How the objects are linked:
state | ^ ! % $ * +
Z247 | Z59 Z68 Z222 Z609 Z173 Z843
Z684 | Z601 Z714 Z378 Z843 Z218 Z247
Z195 | Z840 Z921 Z120 Z37 Z268 Z680
Z378 | Z843 Z218 Z714 Z684 Z812 Z222
Z432 | Z36 Z671 Z696 Z116 Z305 Z744
Z260 | Z502 Z850 Z257 Z19 Z680 Z918
Z780 | Z153 Z797 Z513 Z938 Z502 Z232
Z903 | Z681 Z456 Z744 Z802 Z385 Z36
Z232 | Z671 Z103 Z529 Z305 Z578 Z938
Z601 | Z389 Z684 Z843 Z12 Z378 Z59
Z37 | Z999 Z120 Z195 Z840 Z921 Z850
Z79 | Z103 Z999 Z918 Z578 Z840 Z502
Z921 | Z195 Z21 Z268 Z120 Z332 Z317
Z938 | Z385 Z513 Z780 Z153 Z797 Z305
Z218 | Z378 Z127 Z812 Z714 Z36 Z173
Z12 | Z604 Z843 Z601 Z389 Z684 Z332
Z999 | Z79 Z37 Z840 Z918 Z195 Z260
Z502 | Z513 Z260 Z19 Z797 Z257 Z578
Z578 | Z529 Z918 Z79 Z103 Z999 Z797
Z385 | Z744 Z938 Z153 Z456 Z780 Z696
Z222 | Z609 Z173 Z68 Z247 Z848 Z684
Z840 | Z918 Z195 Z37 Z999 Z120 Z257
Z68 | Z247 Z848 Z173 Z222 Z681 Z378
Z850 | Z260 Z226 Z680 Z257 Z317 Z840
Z680 | Z257 Z317 Z226 Z850 Z164 Z37
Z696 | Z116 Z305 Z671 Z432 Z232 Z456
Z164 | Z226 Z389 Z604 Z317 Z12 Z921
Z681 | Z173 Z903 Z802 Z848 Z744 Z812
Z609 | Z332 Z222 Z247 Z59 Z68 Z601
Z456 | Z903 Z153 Z385 Z744 Z938 Z432
Z744 | Z802 Z385 Z456 Z903 Z153 Z116
Z127 | Z218 Z116 Z36 Z812 Z432 Z681
Z268 | Z120 Z332 Z21 Z921 Z59 Z164
Z812 | Z714 Z36 Z127 Z218 Z116 Z848
Z257 | Z19 Z680 Z850 Z260 Z226 Z999
Z843 | Z12 Z378 Z684 Z601 Z714 Z609
Z21 | Z921 Z59 Z332 Z268 Z609 Z604
Z103 | Z232 Z79 Z578 Z529 Z918 Z513
Z797 | Z780 Z19 Z502 Z513 Z260 Z103
Z120 | Z37 Z268 Z921 Z195 Z21 Z226
Z226 | Z850 Z164 Z317 Z680 Z604 Z195
Z848 | Z68 Z802 Z681 Z173 Z903 Z218
Z513 | Z938 Z502 Z797 Z780 Z19 Z529
Z317 | Z680 Z604 Z164 Z226 Z389 Z120
Z116 | Z127 Z696 Z432 Z36 Z671 Z903
Z153 | Z456 Z780 Z938 Z385 Z513 Z671
Z918 | Z578 Z840 Z999 Z79 Z37 Z19
Z59 | Z21 Z247 Z609 Z332 Z222 Z12
Z389 | Z164 Z601 Z12 Z604 Z843 Z21
Z173 | Z222 Z681 Z848 Z68 Z802 Z714
Z671 | Z432 Z232 Z305 Z696 Z529 Z385
Z305 | Z696 Z529 Z232 Z671 Z103 Z153
Z714 | Z684 Z812 Z218 Z378 Z127 Z68
Z802 | Z848 Z744 Z903 Z681 Z456 Z127
Z19 | Z797 Z257 Z260 Z502 Z850 Z79
Z36 | Z812 Z432 Z116 Z127 Z696 Z802
Z332 | Z268 Z609 Z59 Z21 Z247 Z389
Z529 | Z305 Z578 Z103 Z232 Z79 Z780
Z604 | Z317 Z12 Z389 Z164 Z601 Z268

In the rows, 485 stands for zero.

The rows follow the links: the fewer symbols apart two objects are, the more alike their rows tend to be.

Here are some objects, each with a row of numbers. One shown again gets a slightly different row.
Z843
173	781	574	462	502	555	377	360	488	457	417	600	643	556	279	647	380	648	455	348	397	527	805	365	546	644	456	564	364	656	623	599	567	472	505	472	209	535	354	110	440	604	444	619	602	673	601
Z37
282	476	406	558	569	640	562	810	591	446	420	162	351	326	410	382	420	486	334	434	307	377	369	544	637	344	178	624	624	687	433	450	456	650	593	503	841	705	405	585	481	655	693	435	517	413	538
Z120
302	319	564	373	375	723	620	423	571	377	548	482	610	646	288	643	451	396	447	646	509	503	481	408	617	352	46	415	327	729	436	677	442	559	653	257	738	525	473	764	685	477	433	411	506	389	574
Z385
728	589	372	576	528	300	308	554	375	576	348	449	277	320	723	226	563	618	532	370	436	415	393	595	333	612	818	550	734	197	451	412	500	510	377	691	379	419	494	258	389	404	546	664	414	429	290
Z999
529	472	473	351	323	631	407	359	432	474	395	447	323	522	341	422	431	566	446	549	455	407	316	356	447	480	46	486	580	665	307	758	441	749	603	406	777	487	456	619	753	296	506	652	446	165	384
Z68
406	396	545	535	584	421	662	498	534	461	653	585	760	561	507	722	557	318	542	495	550	631	662	510	598	449	800	412	223	433	678	319	497	214	452	443	220	458	493	529	336	657	331	279	534	835	637
Z604
94	625	481	545	605	664	536	700	572	486	385	356	521	430	257	514	402	558	351	350	281	384	683	483	655	446	225	614	458	735	552	529	463	574	570	518	520	734	338	322	364	765	640	505	565	599	606
Z195
298	260	490	483	526	628	722	688	623	428	545	289	529	479	381	551	489	296	451	585	463	443	355	486	663	246	143	478	442	712	465	459	417	554	649	346	845	655	487	805	522	596	565	277	574	456	581
Z578
673	411	346	599	571	468	476	748	508	557	300	185	225	313	642	172	477	519	421	434	413	330	228	583	486	416	424	560	769	395	349	398	457	688	505	660	758	558	456	586	478	464	714	548	407	326	351
Z173
479	494	618	400	442	399	537	217	442	435	634	799	711	685	449	732	516	394	575	529	658	648	696	412	471	600	711	393	250	456	640	451	532	271	431	382	164	320	544	443	446	432	221	426	485	645	532
Z164
145	727	561	392	420	715	382	423	542	463	369	493	561	583	202	518	338	658	355	433	328	425	620	373	574	530	68	589	479	803	491	751	461	680	571	453	568	567	417	333	569	555	582	628	582	380	541
Z332
182	357	585	487	596	613	732	643	603	430	593	467	706	558	319	685	487	338	434	545	487	610	632	524	644	342	378	538	250	691	660	378	461	362	559	343	514	607	471	654	365	691	455	256	577	724	680
Z780
849	330	461	401	288	436	402	258	366	528	513	588	332	534	629	357	556	468	586	635	678	490	239	418	281	503	507	331	574	349	272	582	496	542	442	438	577	331	581	670	678	184	422	535	379	240	331
Z696
757	644	418	513	465	315	220	400	332	571	333	554	327	396	656	279	531	626	529	380	483	437	429	531	309	663	758	480	681	248	429	484	531	527	373	649	313	364	529	217	433	329	481	676	379	399	288

Each walk starts at a row. The symbols on each line, taken left to right, move it on to the next object.
Answer with the object's row; about right is enough.
300	446	549	584	647	427	623	573	576	458	588	575	669	485	492	684	490	376	509	427	477	582	680	558	639	421	767	506	296	414	672	281	493	250	417	489	235	529	458	454	265	732	411	292	540	847	674
! ! ^ ^ %: 442	439	620	455	505	412	582	330	470	467	663	722	732	628	473	716	528	330	569	533	655	673	651	440	556	518	781	359	203	428	631	403	478	227	402	371	186	380	549	487	422	506	266	329	490	749	589
^ ^ $ ^ ^: 248	507	565	315	345	679	529	317	529	417	560	549	634	655	220	631	414	485	442	609	457	539	535	310	574	431	12	422	340	828	442	742	448	614	579	291	682	548	449	598	704	467	474	485	540	347	528
818	640	481	469	412	360	250	240	319	562	429	670	344	488	606	387	509	626	569	445	547	492	442	432	258	686	770	462	594	247	410	535	552	473	354	588	274	267	554	252	513	285	369	682	410	398	306
$ $ ! ^ ! +: 762	581	489	439	365	289	290	194	323	561	518	738	443	566	623	470	557	564	582	485	638	527	458	430	279	647	764	348	515	259	437	546	547	402	377	500	264	260	582	404	567	240	313	628	391	404	327
! ! * % ! %: 345	609	420	471	428	626	398	595	520	522	306	332	310	393	386	334	388	633	370	454	330	282	402	433	503	489	103	601	685	692	366	632	490	772	607	523	761	576	386	411	581	509	683	651	490	307	397
218	494	654	363	408	615	589	309	527	394	618	692	738	683	273	756	441	383	485	586	548	586	723	365	579	463	345	438	158	704	627	569	453	370	545	273	382	496	470	576	551	564	333	368	554	610	642
+ + % % * $: 254	567	491	624	679	483	587	663	571	473	498	478	662	438	428	606	484	453	431	370	415	552	704	550	622	485	707	564	372	432	709	293	502	305	418	550	254	566	401	322	229	757	494	392	548	818	656
* ^ % $ ^ $ + !: 204	705	537	601	663	449	478	624	573	477	419	494	616	434	408	557	422	539	427	309	354	541	747	546	626	531	623	662	421	504	684	412	521	388	453	581	239	581	392	160	234	731	496	497	590	813	612
820	412	538	447	384	320	428	207	341	485	625	750	516	562	637	522	563	438	648	572	688	608	432	455	316	592	784	325	416	269	420	481	550	363	382	433	258	264	585	523	558	251	279	499	414	498	409
% + $ % ^ %: 804	346	531	491	471	291	535	300	358	514	643	685	526	530	674	565	607	358	652	589	687	606	447	536	376	544	864	343	391	178	453	367	517	268	391	507	254	312	618	627	487	301	288	371	454	534	438
+ ^ % %: 745	300	482	516	549	251	613	473	440	482	621	593	523	481	784	577	600	353	597	519	642	604	448	560	458	485	926	365	414	184	535	243	500	224	373	483	266	366	590	587	383	468	310	326	436	644	510
305	278	535	415	457	703	700	530	607	416	616	387	600	591	343	603	454	345	426	642	477	531	400	424	645	259	76	468	325	699	467	517	419	556	644	277	810	575	486	799	615	542	513	343	521	407	608
+ + ! ! % %: 212	392	605	413	510	609	691	477	581	389	690	566	747	637	290	762	469	341	498	576	475	633	640	397	645	374	343	414	208	663	645	506	477	375	546	326	452	559	466	633	490	649	369	298	549	704	670
+ % + $ ^ +: 181	590	614	361	353	711	402	338	547	432	424	503	589	635	163	598	382	594	399	520	385	482	609	323	549	480	20	550	389	799	461	789	455	665	606	346	604	515	388	444	654	489	473	631	548	378	533
215	614	685	356	408	587	475	203	507	436	590	671	726	670	213	717	428	488	467	498	506	600	755	299	578	592	358	463	211	710	594	701	492	466	507	382	294	442	454	404	548	522	334	534	561	589	613
+ ^ % ^ + * $: 129	422	520	534	613	601	719	716	613	448	542	382	661	475	368	654	458	374	380	481	385	544	633	533	693	313	353	501	336	679	652	347	440	385	554	443	562	702	408	561	368	780	570	264	551	726	668
$ % $ + * * ^: 208	754	641	410	426	584	410	230	484	499	516	697	687	646	212	672	394	575	475	380	461	541	792	345	529	630	360	499	235	686	602	666	533	448	481	422	238	444	373	223	488	530	398	558	543	600	589
109	716	544	514	524	663	427	556	562	482	372	449	534	453	188	495	384	625	358	384	291	397	664	412	576	508	142	664	466	725	542	643	467	653	570	520	555	641	337	283	476	648	617	598	587	520	558
+ * + + % * +: 191	786	539	529	560	489	414	500	513	477	405	559	653	480	318	618	454	590	434	270	363	483	817	479	607	594	520	621	434	564	680	506	573	453	457	563	207	532	355	115	318	681	486	572	543	704	622
$ + $ $ + * $ ^: 69	533	494	554	659	631	612	768	619	424	452	298	608	447	295	573	400	461	357	392	311	425	643	550	696	377	289	600	438	700	629	411	469	440	573	488	522	699	360	429	317	781	602	367	600	684	670
